Below is a small trained network, with its code and all its weights. Each question gives an input and a class and asks what happens when units are switched off, that is, made to give their printed mean instead of their output.

import numpy as np


def w(rows, s, z=0):
    codes = np.array(rows[::2]) - 128.0
    scale = np.full(codes.shape[1], s)
    scale[-1] = z or s
    return codes * scale


def f(y):
    return np.maximum(y, 0)


def log_softmax(a):
    a = a - a.max(-1, keepdims=True)
    return a - np.log(np.exp(a).sum(-1, keepdims=True))


def net(x, mask):
    res = np.array(x, float).reshape(1, 5) / 4 @ E
    y = f(res @ A[0][:, :-1].T + A[0][:, -1])
    res = res + np.where(mask, y, B[0][:, -1]) @ B[0][:, :-1]
    return log_softmax(res[-1] @ U[:, :-1].T + U[:, -1])


A, B = {}, {}
E = w([
[173,134,184,214,196,193,6],'x0',
[141,194,67,29,123,33,95],'x1',
[208,255,81,225,87,148,232],'x2',
[93,116,104,168,146,100,134],'x3',
[91,99,125,163,128,92,181],'x4',
],0.0096)
A[0] = w([
[40,108,97,5,88,55,86,36],'N1',
[93,123,150,124,150,173,87,129],'N2',
[137,52,110,37,169,149,214,143],'N3',
[91,109,176,73,184,233,38,84],'N4',
[253,150,110,144,202,3,58,193],'N5',
[229,65,58,45,114,120,112,125],'N6',
[203,76,131,176,75,152,155,108],'N7',
[63,198,120,46,20,43,111,5],'N8',
],0.007,0.0028)
B[0] = w([
[217,49,88,254,107,53,73,254],'N1',
[159,110,218,66,111,72,81,179],'N2',
[171,14,115,113,85,178,161,199],'N3',
[54,90,209,171,137,169,142,238],'N4',
[119,78,51,54,105,205,193,207],'N5',
[179,136,89,61,102,122,62,184],'N6',
[162,75,135,173,102,186,138,174],'N7',
[158,205,150,162,69,150,95,228],'N8',
],0.0081,0.0093)
U = w([
[138,95,105,32,122,103,96,254],'0',
[254,173,106,188,135,114,70,59],'1',
[137,221,23,87,139,207,192,222],'2',
[162,251,67,34,77,39,168,3],'3',
[102,151,143,110,207,130,100,7],'4',
],0.0085,0.0028)

Each question gives the input, the list of numbers given to net, and the class t.
The units are the neurons (one row each of A and B). Each row of codes is followed by its name. A weight is (code - 128) times the scale printed after its matrix; where a second scale follows, it is the last column's (A, B and U).
mask holds one flag per neuron, in row order. A switched-off neuron (its flag False) gives its mean, the last column of its row in B, instead of its output. The means were averaged over made-up inputs and are rounded, as every weight is.
A unit's drop is (log p(t) with every unit on - log p(t) with that unit switched off) / (log p(t) with every unit on - log p(t) with every unit switched off).
The circuit of an input: a set's keep is (log p(t) with only the set's units on - log p(t) with every unit switched off) / (log p(t) with every unit on - log p(t) with every unit switched off). Starting from all 8 units, units are removed one at a time, each time the one whose removal leaves the highest keep (on an exact tie, the one counted first), for as long as the keep stays at least 0.8.
units of the circuit, in order: the units of the circuit, biggest drop first
most important unit: the unit with the biggest drop
k most important neurons: the k neurons with the biggest drops, biggest first
drop when u is switched off: that unit's drop, to one decimal
input [5,0,-5,7,-4], class 4: most important unit => N4
input [8,5,3,6,-2], class 2: 2 most important neurons => N5, N1
input [-3,6,-6,-2,0], class 1: 2 most important neurons => N1, N8
input [-4,1,-2,7,-2], class 1: units of the circuit, in order => N1, N5
input [8,0,-1,-8,7], class 4: units of the circuit, in order => N1, N4
input [2,5,7,-5,2], class 2: 3 most important neurons => N5, N1, N2
input [7,3,5,1,-8], class 2: units of the circuit, in order => N5, N1
input [6,-4,0,-1,0], class 4: 3 most important neurons => N1, N4, N8
input [4,-4,-4,7,-7], class 4: units of the circuit, in order => N4, N1
input [-2,-7,6,-6,-2], class 2: 3 most important neurons => N1, N2, N8
input [6,5,5,-3,-8], class 2: 2 most important neurons => N5, N1
input [-8,7,-5,-8,7], class 1: 2 most important neurons => N1, N8
input [1,8,4,2,1], class 2: 3 most important neurons => N5, N2, N1
input [6,-4,-7,-4,-6], class 4: units of the circuit, in order => N4
input [3,-8,-4,4,-1], class 4: units of the circuit, in order => N4, N1
input [5,2,3,-8,8], class 2: units of the circuit, in order => N1, N5
input [-3,1,-2,6,-3], class 1: 2 most important neurons => N1, N5
input [-1,7,0,7,3], class 1: drop when N8 is switched off => 0.4
input [0,6,-5,-2,0], class 1: drop when N8 is switched off => 0.2
input [8,-7,-5,-3,-8], class 4: drop when N4 is switched off => 0.2
input [7,8,-3,7,-1], class 0: units of the circuit, in order => N5
